Below is a small trained network, with its code and all its weights. Each question gives an input and a class and asks what happens when units are switched off, that is, made to give their printed mean instead of their output.

import numpy as np


def w(rows, s, z=0):
    codes = np.array(rows[::2]) - 128.0
    scale = np.full(codes.shape[1], s)
    scale[-1] = z or s
    return codes * scale


def f(y):
    return np.maximum(y, 0)


def log_softmax(a):
    a = a - a.max(-1, keepdims=True)
    return a - np.log(np.exp(a).sum(-1, keepdims=True))


def net(x, mask):
    res = np.array(x, float).reshape(1, 7) / 4 @ E
    y = f(res @ A[0][:, :-1].T + A[0][:, -1])
    res = res + np.where(mask, y, B[0][:, -1]) @ B[0][:, :-1]
    return log_softmax(res[-1] @ U[:, :-1].T + U[:, -1])


A, B = {}, {}
E = w([
[129,130,129,128,126],'x0',
[129,123,125,127,131],'x1',
[188,212,186,80,228],'x2',
[129,131,129,130,128],'x3',
[21,161,79,185,215],'x4',
[133,125,121,131,131],'x5',
[100,189,3,33,81],'x6',
],0.012)
A[0] = w([
[254,102,235,86,161,168],'neuron 1',
[74,106,56,120,72,59],'neuron 2',
[142,184,71,65,105,20],'neuron 3',
[188,102,113,80,34,1],'neuron 4',
[87,176,125,205,193,121],'neuron 5',
[161,187,60,82,120,111],'neuron 6',
[122,174,98,103,171,13],'neuron 7',
[77,62,184,194,144,35],'neuron 8',
[101,21,125,193,18,47],'neuron 9',
[119,65,185,229,156,71],'neuron 10',
[140,99,181,235,151,221],'neuron 11',
[203,91,228,135,84,187],'neuron 12',
[175,217,132,88,218,22],'neuron 13',
[221,96,148,85,25,198],'neuron 14',
[200,118,150,90,34,206],'neuron 15',
[44,113,15,128,96,115],'neuron 16',
],0.0097,0.0078)
B[0] = w([
[174,224,85,231,84,247],'neuron 1',
[157,187,128,136,75,186],'neuron 2',
[153,114,188,65,213,182],'neuron 3',
[9,46,33,94,59,182],'neuron 4',
[150,102,108,63,177,183],'neuron 5',
[78,87,127,85,176,199],'neuron 6',
[98,137,89,159,111,149],'neuron 7',
[68,63,96,139,113,171],'neuron 8',
[146,71,152,28,211,208],'neuron 9',
[57,43,102,75,162,190],'neuron 10',
[160,94,156,50,205,215],'neuron 11',
[151,242,71,179,73,223],'neuron 12',
[72,10,131,42,155,192],'neuron 13',
[129,50,139,49,239,247],'neuron 14',
[133,117,144,66,225,234],'neuron 15',
[167,185,93,177,47,224],'neuron 16',
],0.011,0.016)
U = w([
[177,96,227,58,189,30],'0',
[34,64,99,68,100,253],'1',
[219,217,97,190,5,69],'2',
],0.012,0.0024)

Each question gives the input, the list of numbers given to net, and the class t.
The units are the neurons (one row each of A and B). Each row of codes is followed by its name. A weight is (code - 128) times the scale printed after its matrix; where a second scale follows, it is the last column's (A, B and U).
mask holds one flag per neuron, in row order. A switched-off neuron (its flag False) gives its mean, the last column of its row in B, instead of its output. The means were averaged over made-up inputs and are rounded, as every weight is.
A unit's drop is (log p(t) with every unit on - log p(t) with that unit switched off) / (log p(t) with every unit on - log p(t) with every unit switched off).
The circuit of an input: a set's keep is (log p(t) with only the set's units on - log p(t) with every unit switched off) / (log p(t) with every unit on - log p(t) with every unit switched off). Starting from the 12 units with the biggest drops (on a tie, the unit counted first), units are removed one at a time, each time the one whose removal leaves the highest keep (on an exact tie, the one counted first), for as long as the keep stays at least 0.8.
circuit, biggest first: the units of the circuit, biggest drop first
most important unit: the unit with the biggest drop
top k neurons: the k neurons with the biggest drops, biggest first
drop when u is switched off: that unit's drop, to one decimal
input [-8,-7,-1,7,3,4,-6], class 1: circuit, biggest first => [neuron 10]
input [1,-6,-1,0,6,-4,-6], class 1: top 3 neurons => [neuron 8; neuron 10; neuron 15]
input [1,-5,-7,-2,-7,-4,-2], class 0: top 2 neurons => [neuron 9; neuron 14]
input [4,3,0,2,8,-3,-7], class 1: top 3 neurons => [neuron 8; neuron 10; neuron 15]
input [4,-6,-8,8,-2,2,-6], class 0: top 3 neurons => [neuron 9; neuron 11; neuron 4]
input [1,3,-7,-5,-1,-7,-3], class 0: top 2 neurons => [neuron 9; neuron 4]
input [3,-3,2,-2,-7,7,-5], class 2: top 2 neurons => [neuron 1; neuron 12]
input [0,7,7,-6,0,-7,-2], class 2: top 2 neurons => [neuron 1; neuron 14]
input [-7,-3,0,6,6,3,-6], class 1: top 3 neurons => [neuron 8; neuron 10; neuron 15]
input [-6,0,-8,6,1,-3,4], class 2: top 2 neurons => [neuron 16; neuron 2]
input [-1,-1,0,-5,8,8,2], class 2: drop when neuron 13 is switched off => 0.1
input [-1,6,7,-2,2,4,4], class 1: drop when neuron 11 is switched off => 0.5
input [6,8,8,4,1,-3,4], class 1: drop when neuron 14 is switched off => 0.4
input [-4,7,-2,2,6,-4,6], class 2: most important unit => neuron 16
